Each row has a hidden value. The values are split into ranges, and the grade after each row names the range that its value falls in. Each part has its own value, ranges and names.
In the rows, 100 means zero.
[107  78  85  80  99  81 108 104  95  78  77 103  93  81 146  81] -> T
[113  82  87  78 102  84 117 106  92  81  70 105  91  70 154  73] -> T
[119  78  95 103  94  92  96 126 100  64  50 123  90  63 154  57] -> A
[112  93 101  77 108  88 124 125  85  80  62 110  96  95 159  69] -> A
[108  99 106  76  95  82 113 119 100  84  42 113  94  98 144  58] -> A
[116 103 115  83 104  85 121 127  89  84  68 114 105 106 143  62] -> A
[112  95 106  75 102  75 126 123  97  93  65 111 105  98 159  75] -> A
[116  83  90  78  79  75 113 110  95  91  81 106  99  92 144  85] -> T
[102  97  98  61 120  84 135 125  90  78  56 112  88 109 183  73] -> T
[107 103  99  85  95  77 125 114  97  89  68  92 107 108 134  78] -> T
[117  80 102 105  82  84  97 119 107  80  59 113 104  79 120  76] -> M
[101 102  98  66 105  74 132 115  88  91  78 102 106 114 145  86] -> A
[108  96  84  73  91  75 115  86  93  93  95  87 116 101 112  88] -> A
[121  58  89  88 147 124 103 154  71  35   0 147  29  57 200  18] -> M
[106  99  96  89 105  86 127 143  99  83  46 111  95 102 162  71] -> T
[110  91  92  76 102  82 120 114  97  84  70 107  96  97 157  73] -> T
[110  92  92  83  93  79 112 106  92  82  74 102 101  91 145  73] -> M
[116  76  93  78  97  85 103  88  88  74  81  98  97  84 150  63] -> A
[121  77  96 112  89  83  99 115  99  79  55 113  99  70 100  72] -> M
[105  93  91  61 105  83 122  98  88  89  71 100  96 105 146  75] -> M
[106  98  84  65 101  80 125 115  95  97  76  94 106 114 131  83] -> T
[107  93 102  78  96  75 124 119  97  90  75 108 109 105 149  88] -> A
[105 101  99  65 101  72 129 104  87  92  81  95 110 113 140  81] -> A
[113 100  93  99  64  64 115  93 110 102  99  79 134 100  80 106] -> T
[104  88  88  67 158  79 129  99  89  88  81  97 101 103 143  80] -> T
[120  77 100 113  66  66 100 127  97  88  80 113 107  85 131  82] -> T
[106 101 106  85 120  90 117  86 119  85  95  92 144  78  91 108] -> A
[106 108 102  59 107  79 137 109  85  90  82  98 109 122 159  65] -> A
[100  97  87  62  95  73 126 101 101  98  85  93 110 103 122  96] -> T
[ 99  96 101  57 116  80 136 122  86  84  66 114  94 110 179  69] -> A
[112  96 104  72 108  82 122 118  91  83  62 113  98 104 173  71] -> A
[114  80 100  88  90  80 103 109 104  89  84 108 109  87 129  90] -> M
[ 95 110  98  49 112  72 138 113  84  90  83 101 102 131 144  82] -> A
[ 99 104 101  50 117  81 138 124  90  86  51 107  99 118 171  72] -> M
[116  91 120 111  84  79 108 119 106  76  58 118 114  75 140  81] -> M
[100  90  93  73 105  77 126 120  96  88  59 110  95 112 161  72] -> T
[117  85  95  98  87  80 112  96  88  78  76  91  98  78 145  72] -> T
[106  99 103  68 110  80 133 123  87  86  69 106  97 104 160  76] -> T
[111  87  97  79 105  87 116 121  94  79  58 110  93  92 165  73] -> M
[107  92  97  69 108  89 123 118  92  89  64 108  95  91 168  68] -> M
[105  97  97  63 114  82 130 120  89  80  60 107  93 105 175  71] -> M
[114  85  93  92  72  66 101  73 100  94 115  85 130  94  67  90] -> A
[101 110 102  59 118  78 142 124  83  89  69 103  94 121 172  74] -> T
[105  98 104  73 108  77 127 127  92  95  59 110 103 107 165  80] -> T
[ 73 136  99  18 146  67 179 106  61 103  97  79 124 168 157  99] -> A
[108 101  99  71  91  71 123  96  90  95  96  93 121 113 121  91] -> A
[126  82 111  98  97  94 103 121  85  71  60 120  93  78 154  57] -> A
[107  94 105  87  99  79 120 116  98  87  61 111 105  94 147  79] -> T
[ 90 110  98  28 145  87 155 151  73  75  37 125  70 125 200  52] -> M
[109  90  99  71 112  90 119 125  87  79  53 114  86  92 173  64] -> T
[101  99  97  62 117  83 130 119  84  83  66 106  94 109 172  73] -> A
[117  86  86  93 101  86 102 107  93  83  71 104  94  75 138  79] -> T
[ 98 106  96  44 119  86 151 122  91  89  62 106  95 116 189  75] -> M
[ 95 111  96  50 121  74 146 107  88 102  75  95 110 128 154  86] -> M
[120  82  95  92  80  80 113 119 109  88  71 110  99  78 133  79] -> T
[ 98  77  69  71 112  80 111  85  85  79  76  91  82  89 155  83] -> T
[105  97  95  65 103  77 120 106  90  88  80  95 104 108 141  83] -> M
[112  84 109 111  81  78 105 122 114  87  71 109 119  80 110  90] -> T
[118  79  96  91  83  86 100 114  99  81  64 107 100  78 145  72] -> T
[113  84  94  90  99  82 108 111  94  84  67 107 102  91 124  79] -> T
[ 77  94  98  73  91  75 124 100  93  91  82  96 111 103 128  84] -> M
[111  89  96  81  99  82 113 105  90  79  72 104  99  94 143  75] -> A
[111  83  95  77 112  90 115 124  90  75  60 118  84  81 183  61] -> A
[115  82  96  95  85  77 103  96  99  89  89  96 116  88 116  88] -> M
[105  96  84  56 117  78 127  95  77  86  78  95  92 106 156  75] -> T
[122  71  91  94  92  86  92 105  97  76  73 107  96  69 140  71] -> M
[106  96  99  75 104  82 122 119  94  88  69 107  97  98 149  83] -> M
[119  79  95  99 113  93 106 127  94  73  44 120  90  75 169  65] -> T
[111  93  98  83  97  81 123 113  97  88  68 105 105  93 136  76] -> T
[ 77 133  98  15 112  57 178 109  81 113  95  85 122 163 143  99] -> M
[110  93  99  74  93  75 116 103  95  90  82 100 111 100 131  83] -> T
[106 100 108  84  91  76 122 125 104  94  75 109 115 103 126  82] -> A
[101  98  88  44 106  71 129  87  81  93  94  85 110 117 144  87] -> M
[104  93 101  67 104  83 122 115  92  83  68 107  99 107 153  73] -> A
[104  98 100  68 106  77 131 121  93  87  74 104 101 103 158  76] -> M
[ 92 118 101  24 125  78 160 121  73  93  77  99  98 137 181  70] -> A
[116  95 113  93  93  80 120 122  95  83  75 110 111  95 135  71] -> A
[104 109 105  70  97  74 131 124  96  96  77 105 120 119 101  85] -> A
[103 101 102  69 122  92 132 129  85  81  51 114  88 108 187  67] -> T
[102  97  87  71  97  76 124 102  97  91  80  96 106 103 130  97] -> T
[114  90  97  94  99  79 125 117  97  81  71 108 100  90 130  69] -> A
[111  94 102  74 107  86 123 122  87  76  76 108  98 101 161  68] -> A
[ 97 101  96  58 114  84 137 115  90  86  71 107 101 112 170  72] -> M
[124  63  95 102 104  97  90 112  90  60  57 113  75  59 167  56] -> A
[101 102  95  66 105  80 127 107  88  90  82  95 105 112 143  82] -> M
[117  85 101  97  98  86 106 127 100  78  59 119  98  76 146  67] -> T
[103 112  99  78  86  69 137 118  97  97  75  89 115 116 136  90] -> T
[104  97 100  71 111  78 128 132  90  75  60 117  92  92 157  70] -> A
[119  77  94 100 107  95 103 133  93  66  40 125  76  70 183  68] -> T
[120  80 105 100 102  94 107 136 103  73  44 125  90  76 168  65] -> M

Part 2:
[ 99 108  71  88  95  81 147 112  86 145  88 104 139  97 112  39  99 102] -> (74)
[ 99 135  92  93  91  95  91 111  93 100 103  87 114 116 109  85  97  94] -> (79)
[111  87 104 115 111 112  67 100  92 142  84 111  85 163  98 106  60 101] -> (79)
[113 167  77  82  70 107  74 138  85 114  99  83 127 126 136  87 107  85] -> (70)
[146 159  78  93  55 124  72 142  75 133  87  88 127 109 116 121 130  85] -> (70)
[ 92 117 104 107 110  94 119 135 104 102  98 111  54  99 106 113 108  99] -> (70)
[ 79  94 108  71  76  88 118 124 130  40 114 100 107  34 157  84 147  96] -> (79)
[102  62  82  95  91  87  86  98 102 123 108  96 105 101 101 100 115 103] -> (74)
[ 85  51 110 105 113 100 111  90 111  89 100 112  81  87 110  99  94 104] -> (74)
[100 168  87  88  84  95  81 120  88 102 105  81 127 131 113  80 102  91] -> (79)
[ 81  99 106  78 109 109 104 103  80 104 104  99  53  98 101  85  80  99] -> (79)
[ 88  97  95 102 105 103 101 122  99 107  98  97 123 105  83  80 103  93] -> (70)
[107  29 114  84 103 119  90 127  88 101  93 124 139 101 124 105  92  87] -> (70)
[ 66  66 113 105 132  77 119  72 117  76 109 105  82  95  88  83  78 110] -> (74)
[ 98  82 103  99  96 109 100 105 104 104 100 106  92 100 115 102 101  95] -> (79)
[ 81  75 103  95  88 122  96 117 111  81 105 121 125 107 119 115 132  94] -> (74)
[ 95  57 102  94  94 114  97 119 109 100  98 110  94 102 143 103  99  90] -> (79)
[ 93 144 114  88 111  85  81 107  92  81  96 106 134 103  90  87  83 113] -> (79)
[ 92 137  70 126  83  94 134  70 136 111 111  71  10  92 117 101 118 103] -> (74)
[104  80 107 113  99 119  80 101 105  74 107 102  78  95 101 116  98  97] -> (70)
[104  73  87  97 102  90  85  93  96 117 105  89 112 100  97  95 112 103] -> (79)
[111  66  93  75 107 126  77  95 123  96 130  81  68  56 188 102  91  99] -> (74)
[ 96  84 101 104  91 112 101 108 111  85 103 115 137 110 101 119 136  97] -> (74)
[120 114  91 109 105  76  94  89 103 118  91  79  67  82 129  74  50 103] -> (70)
[118 111  95 111 103  82  92  92 103 114  92  85  85  93 113  88  71 102] -> (70)
[ 99 123 106 101 105 112  94 100  96  82  88  92 123  92 122  88  99  96] -> (70)
[ 94 103  88 107 108 104  97 115 104 113 104 102  94  96 119 106 112  98] -> (70)
[102  97  97 100  99  95  94 101 105 107  95  94  82  93 126  90  83 100] -> (79)
[ 94  87  90 108 103 108 108 101 102 115  99 102  91  99 119  97  88  94] -> (74)
[ 94  97  94  92  96  97 105 110 105 109  96 103 104  98 127  87 100  97] -> (79)
[ 90  93 103  86 105 104  99 101  89 107 101  99  72  96 105  90  81  98] -> (79)
[ 89  85 102  93  95 108  97 113 108 100 100 105  85  96 139  99  94  96] -> (79)
[ 97  53  85 109  85 114 114 104 121 116 102  97  53  96 142 112 115  86] -> (74)
[ 92 110 110  93 105 100  87 110 100  90  98 108 108 102 115  91  91 103] -> (79)
[111  88  95  85 108 113  91  95 107 100 122  84  90  74 132  99  97 100] -> (74)
[ 98  94 107  93  94  98  92 110 109  86 102 102 100  96 113  98 109 101] -> (79)
[ 47  72 117  62 100 149 113 121  74  68 120 135 114 122  58 126 160  95] -> (74)
[103 125 106 100 104 115  91  98  95  80  85  87 134  90 127  79 100  96] -> (70)
[117  48 103 137  97 146  68 101  97  38 116 112  61  83  87 113  96  93] -> (70)
[ 82 149 140 107 106 131 129 131 121  59  92 131  53 103 134 112  67  89] -> (79)
[ 95  91 100  98  98 106 100 105 101  97 102 104 106 103  98 105 109  99] -> (79)
[ 87 152 114  91 107  86  79 108  99  75  98 104 117 101 105  85  83 113] -> (79)
[ 89 106 100 108  99  93 107 112  94 106  88 108 120 118  65  91 105  97] -> (70)
[116 119  91  94  82 112  88 118  92 114  92  97 109 100 114 109 110  94] -> (70)
[103  76  55  98  88 102 154 130  84 139  88 118 130  81 140   5  93  97] -> (74)
[ 82 108  78  96 129 109 104 148  86 128 116  69 179 104  10  36 113  83] -> (70)
[109 100 117  86  96  94  70 112 106  79  98 103  96 120  97 102 110 108] -> (70)
[ 88  90  86 106 101 107 120  94 102 111 103  99  95  79 120  98  95  93] -> (74)
[ 99  86  98 101  96 104 103 102 105 107 100  98  92 100 109 101 103  96] -> (79)
[107 123  92  92  87 105  87 116  95 105 101  95 110 107 117 101 105  94] -> (79)
[ 91 110 113 118  76  84 109  96 100  89  69 132  82 128 109 124 100 104] -> (79)
[ 76 124 107  67  97  73 107 111 118 138  88  93 116 114 149  99 101 101] -> (74)
[ 83 167 144 107 110 143 118 126 114  45  79 116  90  94 163  93  70  86] -> (70)
[ 96  74  72  95  89 101 130 123  96 123  90 113 114  86 153  39  91  96] -> (74)
[ 97  97  76  92  94  89 132 114  91 134  92 106 126  93 118  52  98 100] -> (74)
[111  60 106 105 101 108 109  95 104 102  94 108  90  82  92 119 110 104] -> (79)
[100  89  93 103  94 104 110  97 109 109 103  96  79  98 109 104 107  95] -> (74)
[ 99  85  93 100  95 106 106 108 101  98 100 105  97  95 119  83  98  98] -> (79)
[ 69 157  94 126 135  92 137 176 107 117 100 120   4  93 114 134 130  98] -> (70)
[100  80  74  73 142 133  84 132 101 123 150  50 152  60  77  45 106  86] -> (70)
[103  58  85  95  97  80 102  96 103 128 116 106  76 108  75 117 108 105] -> (74)
[ 79 106  93  83  83  89 145 104 118  52 117  88 111  14 128  88 148  94] -> (74)
[121 107  92 116  97  77  90 100 114 115  89  84  80  89 137  83  64 101] -> (70)
[ 91 145 119  85 111  88  73 114  86  74  95 112 136 102  96  86  80 113] -> (70)
[ 96  92  94 102  99 106  89 102 104 101 102 100 105  97 117  99 101  98] -> (79)
[112  34  62  94  89  70  74  83  91 144 114  82 119 103  72  99 125 110] -> (74)
[ 89  90 103  93 101 108 105 109 100  96 102 106  95 101 111 101 106  97] -> (79)
[ 80 131  94  68  98  68 126 113 107 155  86  98 130 108 140  76 100 103] -> (74)
[ 92 109 122  95  98  98  76  92 114  83 103  92  85 109 103 141 113 100] -> (79)
[121  87  66  96  93  93 148 118  83 136  89 109 130  92 119  32  95 100] -> (74)
[113  57 121  76  69 102  87  58 100  75  94  94 136 108  89  75  69 101] -> (74)
[ 95  31  97  70  94 139  64 119 143  87 126  98  47  55 200 100  85  91] -> (74)
[111  99 115  97 103 100  70 104  97 102  93 105  98 138  87 107  90 106] -> (70)
[ 94  94  68 113 111 110  71 109 109 128 115  95 134  91 161 101 124  94] -> (79)
[100  90 102  98  94 105  97  96 105  95  99 104  89  95 127 107  95 100] -> (79)
[127  54  46  87 100  75  37  53  64 136  88  32 200  76  89  47 151 110] -> (70)
[100  95 111 105  81  93  97  91 109  88  84 123  63 108 148 127  94 105] -> (74)
[ 97 101 103  97  99 105 102 101  99  97 103 103 104 102  94 104 111 100] -> (79)
[ 90  99 103  87 107 106 103 104  88 100 103  99  79  97  97 100  92 100] -> (79)
[105  76  89  77 115 124  82 110 113 104 129  77  97  66 143  82  98  94] -> (74)
[ 98  78 116  84 103 107  80 124  91  88  95 114 136 104 117  98  91  97] -> (70)
[ 93 125 102  98 102  93  97 101 103  99  99  92  99  99 101  93  93 106] -> (79)
[ 97  70 104  95  97 110  92 115 101  99  99 108 104  99 124  97  97  94] -> (70)
[125 146  78 116 121  88 101  57  70 124 112  79 158 101  26 106 117 110] -> (79)
[121  53  58  93  95  76  54  65  73 133  95  53 185  87  86  66 140 109] -> (70)
[ 97  91 100  97  99 100  94 108 104 103  97  93  74  93 134  87  79  98] -> (79)
[123 114  92 112 107  69  87  90 109 132  85  70  37  75 154  62  24 101] -> (70)
[103  81  91  83 112 119  87 106 111 104 123  81 100  75 133  88  93  96] -> (74)
[112  74  80  97  94 114  63  62  99 110 111  85 174 101 127  87 101  98] -> (74)
[ 75 104 122  51  64  78 116 134 142   0 123  94 116   5 158  83 184 102] -> (70)
